Below is a small trained network, with its code and all its weights. Each question gives an input and a target symbol and asks what happens when units are switched off, that is, made to give their printed mean instead of their output.

import numpy as np


def w(rows, s, z=0):
    codes = np.array(rows[::2]) - 128.0
    scale = np.full(codes.shape[1], s)
    scale[-1] = z or s
    return codes * scale


def norm(h):
    return h / np.sqrt((h * h).mean(-1, keepdims=True) + 1e-5)


def f(y):
    return y / 2 * (1 + np.tanh(0.7978845608 * (y + 0.044715 * y**3)))


def softmax(a):
    e = np.exp(a - a.max(-1, keepdims=True))
    return e / e.sum(-1, keepdims=True)


def log_softmax(a):
    a = a - a.max(-1, keepdims=True)
    return a - np.log(np.exp(a).sum(-1, keepdims=True))


def net(x, mask):
    ids = ['ΓΘΣΩαβεζηλμξπτφψ'.index(c) for c in x.split()]
    T = len(ids)
    res = E[ids] + P[:T]
    r = norm(res)
    for j in range(2):
        rows = slice(2 * j, 2 * j + 2)
        q, k, v = (r @ M[0][rows].T for M in (Q, K, V))
        z = softmax(np.where(np.tri(T) > 0, q @ k.T / 2**0.5, -1e9)) @ v
        o = O[0][rows]
        res = res + np.where(mask[j], z, o[:, -1]) @ o[:, :-1]
    y = f(norm(res) @ A[0][:, :-1].T + A[0][:, -1])
    res = res + np.where(mask[2:18], y, B[0][:, -1]) @ B[0][:, :-1]
    return log_softmax(norm(res)[-1] @ U[:, :-1].T + U[:, -1])


Q, K, V, O, A, B = {}, {}, {}, {}, {}, {}
E = w([
[101,101,144,97],'Γ',
[164,151,120,78],'Θ',
[102,104,144,90],'Σ',
[100,193,158,2],'Ω',
[169,101,134,139],'α',
[81,141,135,151],'β',
[109,130,129,64],'ε',
[124,130,128,88],'ζ',
[166,135,120,113],'η',
[133,164,154,155],'λ',
[145,97,93,141],'μ',
[148,154,116,68],'ξ',
[133,118,177,140],'π',
[140,144,121,76],'τ',
[122,134,84,153],'φ',
[100,101,136,92],'ψ',
],0.016)
P = w([
[135,172,118,3],'0',
[133,166,118,20],'1',
[133,161,117,36],'2',
[132,156,120,47],'3',
[134,152,120,57],'4',
[133,148,123,68],'5',
[136,144,120,78],'6',
[133,141,123,89],'7',
[131,138,125,99],'8',
[136,132,126,110],'9',
[133,128,127,123],'10',
[135,121,129,136],'11',
[141,123,127,127],'12',
],0.0059)
Q[0] = w([
[142,110,151,112],'h1',
[139,127,143,88],'h1',
[136,125,138,56],'h2',
[86,144,112,253],'h2',
],0.021)
K[0] = w([
[147,102,151,154],'h1',
[147,124,153,195],'h1',
[138,113,131,225],'h2',
[130,173,114,2],'h2',
],0.017)
V[0] = w([
[90,59,140,80],'h1',
[69,95,137,204],'h1',
[91,99,2,136],'h2',
[194,16,113,82],'h2',
],0.0042)
O[0] = w([
[85,94,141,188,154],'h1',
[130,149,130,3,4],'h1',
[87,133,31,104,90],'h2',
[199,80,120,44,247],'h2',
],0.005,0.0039)
A[0] = w([
[110,194,150,85,152],'n1',
[31,64,140,122,121],'n2',
[154,102,123,153,86],'n3',
[175,80,200,130,104],'n4',
[85,39,116,125,73],'n5',
[137,146,164,98,135],'n6',
[18,155,75,147,109],'n7',
[221,138,87,253,2],'n8',
[149,243,111,159,146],'n9',
[91,185,175,106,166],'n10',
[119,50,47,153,136],'n11',
[229,215,36,166,52],'n12',
[168,32,95,142,62],'n13',
[54,183,192,158,101],'n14',
[139,213,62,88,182],'n15',
[205,85,117,175,142],'n16',
],0.0072,0.0037)
B[0] = w([
[127,96,121,176,211],'n1',
[93,167,175,142,138],'n2',
[132,124,137,89,116],'n3',
[181,96,150,118,213],'n4',
[130,185,127,97,122],'n5',
[146,98,120,159,193],'n6',
[35,106,121,134,124],'n7',
[122,100,112,215,146],'n8',
[119,172,142,175,135],'n9',
[122,82,145,182,183],'n10',
[116,164,20,84,159],'n11',
[1,230,197,82,161],'n12',
[159,125,79,16,180],'n13',
[156,122,145,163,123],'n14',
[134,116,98,212,253],'n15',
[117,130,164,64,218],'n16',
],0.0073,0.0028)
U = w([
[67,98,164,108,92],'Γ',
[180,224,114,155,150],'Θ',
[60,86,166,104,86],'Σ',
[86,184,181,94,111],'Ω',
[173,108,136,73,177],'α',
[57,122,146,189,233],'β',
[69,6,100,138,78],'ε',
[141,36,73,189,145],'ζ',
[132,228,155,113,151],'η',
[149,165,179,219,148],'λ',
[100,153,5,63,20],'μ',
[174,180,76,178,111],'ξ',
[184,97,250,177,2],'π',
[186,127,60,197,163],'τ',
[53,170,54,143,176],'φ',
[55,101,138,94,96],'ψ',
],0.016,0.0066)

Each question gives the input, a string of symbols that net reads in full, and the target symbol t.
The units are the heads (2 rows each of Q, K, V and O) and the neurons (one row each of A and B). Each row of codes is followed by its name. A weight is (code - 128) times the scale printed after its matrix; where a second scale follows, it is the last column's (O, A, B and U).
mask holds one flag per unit, heads first, then neurons. A switched-off unit (its flag False) gives its mean, the last column of its rows in O or B, instead of its output. The means were averaged over made-up inputs and are rounded, as every weight is.
A unit's drop is (log p(t) with every unit on - log p(t) with that unit switched off) / (log p(t) with every unit on - log p(t) with every unit switched off).
The circuit of an input: a set's keep is (log p(t) with only the set's units on - log p(t) with every unit switched off) / (log p(t) with every unit on - log p(t) with every unit switched off). Starting from the 12 units with the biggest drops (on a tie, the unit counted first), units are removed one at a time, each time the one whose removal leaves the highest keep (on an exact tie, the one counted first), for as long as the keep stays at least 0.8.
circuit, biggest first: the units of the circuit, biggest drop first
heads that matter: for each layer, one digit per head in row order, 1 if its drop is at least 0.15 and else 0, layers parted by /
drop when u is switched off: that unit's drop, to one decimal
input τ α η α α α φ τ Ω β Γ, target β: circuit, biggest first : [h2]
input ψ λ ζ φ α π ζ, target π: circuit, biggest first : [h2; n13]
input ξ Σ μ ζ α ψ, target α: circuit, biggest first : [h2; n7; n5]
input α η ψ η β ζ Ω Ω, target β: heads that matter : 01
input Θ π ψ ψ ε α ψ ζ μ τ η, target μ: heads that matter : 01
input ζ τ Γ ζ α β ζ, target β: circuit, biggest first : [h2; n13]
input β β η ξ λ Σ Θ φ φ Σ, target φ: circuit, biggest first : [h2; n11]
input Σ α ζ τ ψ φ Γ ε ζ τ ζ Γ, target φ: circuit, biggest first : [h2; n11]
input ψ μ φ ζ ξ, target φ: circuit, biggest first : [h2; n12; n15; n13]
input Θ α π η, target π: circuit, biggest first : [h2; n11]
input ζ ξ α α Ω ζ α α λ τ ε τ, target λ: circuit, biggest first : [h2; n13]
input Θ η ε, target ε: drop when n8 is switched off : 0.0
input Ω λ Θ ξ φ, target φ: drop when n11 is switched off : 0.2
input ξ ζ ζ ζ τ η, target η: circuit, biggest first : [n12]
input τ Θ Θ τ, target τ: drop when n15 is switched off : 0.1
input ζ Γ β ε Ω α Γ α ξ β ε α ψ, target α: drop when n7 is switched off : 0.1
